Here is a tiny trained network, its code and every weight. The questions are about switching its units off for an input and a class, where a switched-off unit gives its printed mean instead of its output.

import numpy as np


def w(rows, s, z=0):
    codes = np.array(rows[::2]) - 128.0
    scale = np.full(codes.shape[1], s)
    scale[-1] = z or s
    return codes * scale


def f(y):
    return np.maximum(y, 0)


def log_softmax(a):
    a = a - a.max(-1, keepdims=True)
    return a - np.log(np.exp(a).sum(-1, keepdims=True))


def net(x, mask):
    res = np.array(x, float).reshape(1, 6) / 4 @ E
    y = f(res @ A[0][:, :-1].T + A[0][:, -1])
    res = res + np.where(mask, y, B[0][:, -1]) @ B[0][:, :-1]
    return log_softmax(res[-1] @ U[:, :-1].T + U[:, -1])


A, B = {}, {}
E = w([
[207,150,169,112,69,90,188,80,179,193,84,137],'x0',
[165,99,157,182,193,42,89,113,122,200,145,152],'x1',
[128,145,157,94,129,113,103,3,8,144,103,103],'x2',
[215,84,120,88,91,93,33,102,127,78,154,113],'x3',
[133,129,125,128,132,138,109,118,136,149,125,120],'x4',
[90,143,140,61,130,52,80,227,98,145,29,6],'x5',
],0.011)
A[0] = w([
[207,85,132,108,99,123,64,85,154,46,195,138,39],'neuron 0',
[207,116,131,137,69,121,214,57,179,160,91,146,75],'neuron 1',
[44,142,146,169,195,181,215,87,140,181,128,146,50],'neuron 2',
[159,113,120,179,136,188,155,49,155,111,226,194,2],'neuron 3',
[102,147,99,94,54,241,145,88,147,73,128,109,47],'neuron 4',
[120,136,143,133,141,157,135,6,20,115,134,122,22],'neuron 5',
[158,109,122,175,147,165,133,168,226,97,188,140,62],'neuron 6',
[138,108,126,199,203,60,127,96,126,149,188,158,87],'neuron 7',
[71,88,92,169,204,194,72,123,82,79,198,142,30],'neuron 8',
],0.014,0.0034)
B[0] = w([
[139,157,35,193,95,184,147,114,41,107,132,133,223],'neuron 0',
[85,218,199,86,116,147,116,91,144,95,201,115,219],'neuron 1',
[171,138,28,173,77,165,111,109,47,87,136,126,209],'neuron 2',
[103,108,140,97,153,74,96,185,104,126,40,50,253],'neuron 3',
[184,58,199,169,216,101,114,94,107,178,133,164,191],'neuron 4',
[106,88,70,118,106,116,158,206,249,154,128,170,221],'neuron 5',
[104,96,75,106,100,114,155,155,214,163,129,172,225],'neuron 6',
[173,63,194,147,193,141,138,95,114,151,130,164,220],'neuron 7',
[108,242,216,77,89,135,134,73,152,105,184,106,224],'neuron 8',
],0.013,0.021)
U = w([
[97,229,189,114,109,145,117,82,138,123,197,118,36],'0',
[101,107,75,134,97,130,150,151,211,163,151,193,69],'1',
[75,132,139,114,166,93,82,153,65,120,37,7,255],'2',
[154,162,54,204,93,182,121,97,37,121,156,142,90],'3',
[182,88,197,182,216,136,124,74,96,173,166,192,179],'4',
],0.012,0.0044)

Each question gives the input, the list of numbers given to net, and the class t.
The units are the neurons (one row each of A and B). Each row of codes is followed by its name. A weight is (code - 128) times the scale printed after its matrix; where a second scale follows, it is the last column's (A, B and U).
mask holds one flag per neuron, in row order. A switched-off neuron (its flag False) gives its mean, the last column of its row in B, instead of its output. The means were averaged over made-up inputs and are rounded, as every weight is.
A unit's drop is (log p(t) with every unit on - log p(t) with that unit switched off) / (log p(t) with every unit on - log p(t) with every unit switched off).
The circuit of an input: a set's keep is (log p(t) with only the set's units on - log p(t) with every unit switched off) / (log p(t) with every unit on - log p(t) with every unit switched off). Starting from all 9 units, units are removed one at a time, each time the one whose removal leaves the highest keep (on an exact tie, the one counted first), for as long as the keep stays at least 0.8.
circuit, biggest first: the units of the circuit, biggest drop first
unit that matters most: the unit with the biggest drop
k most important neurons: the k neurons with the biggest drops, biggest first
drop when u is switched off: that unit's drop, to one decimal
input [-7,-2,-3,-1,-7,-8], class 2: circuit, biggest first => (neuron 3)
input [4,-6,0,-1,-3,0], class 4: 2 most important neurons => (neuron 4; neuron 8)
input [-4,-7,6,8,-4,7], class 3: 4 most important neurons => (neuron 3; neuron 0; neuron 7; neuron 6)
input [2,7,0,-6,1,4], class 4: 3 most important neurons => (neuron 0; neuron 3; neuron 7)
input [2,1,2,-6,3,-6], class 2: 2 most important neurons => (neuron 3; neuron 0)
input [-5,-7,3,-4,-5,-2], class 4: 2 most important neurons => (neuron 4; neuron 1)
input [5,2,6,-5,3,6], class 1: circuit, biggest first => (neuron 3; neuron 5)
input [-3,3,5,7,-7,-5], class 3: 2 most important neurons => (neuron 0; neuron 6)
input [5,4,2,-1,-7,-2], class 0: 2 most important neurons => (neuron 1; neuron 4)
input [7,-8,0,3,-3,-3], class 4: 2 most important neurons => (neuron 4; neuron 8)
input [-7,-1,8,-7,-8,3], class 1: 2 most important neurons => (neuron 5; neuron 1)
input [-8,-5,8,7,7,-2], class 0: 2 most important neurons => (neuron 8; neuron 6)
input [6,5,5,7,-6,-6], class 3: 3 most important neurons => (neuron 0; neuron 8; neuron 6)
input [0,7,-6,6,-8,4], class 4: unit that matters most => neuron 5
input [-2,-6,3,-5,2,3], class 4: 2 most important neurons => (neuron 4; neuron 3)
input [6,1,-7,-6,1,-8], class 2: 3 most important neurons => (neuron 3; neuron 5; neuron 8)
input [3,0,3,4,-6,0], class 3: 3 most important neurons => (neuron 8; neuron 6; neuron 0)
input [-1,0,7,-4,8,2], class 1: drop when neuron 4 is switched off => 0.0
input [7,1,8,-6,6,8], class 1: drop when neuron 3 is switched off => 0.8
input [0,0,8,1,3,-8], class 1: drop when neuron 5 is switched off => 6.3
input [7,5,7,7,5,-6], class 0: circuit, biggest first => (neuron 1)
input [-2,-4,6,0,-2,-1], class 1: drop when neuron 5 is switched off => 2.5
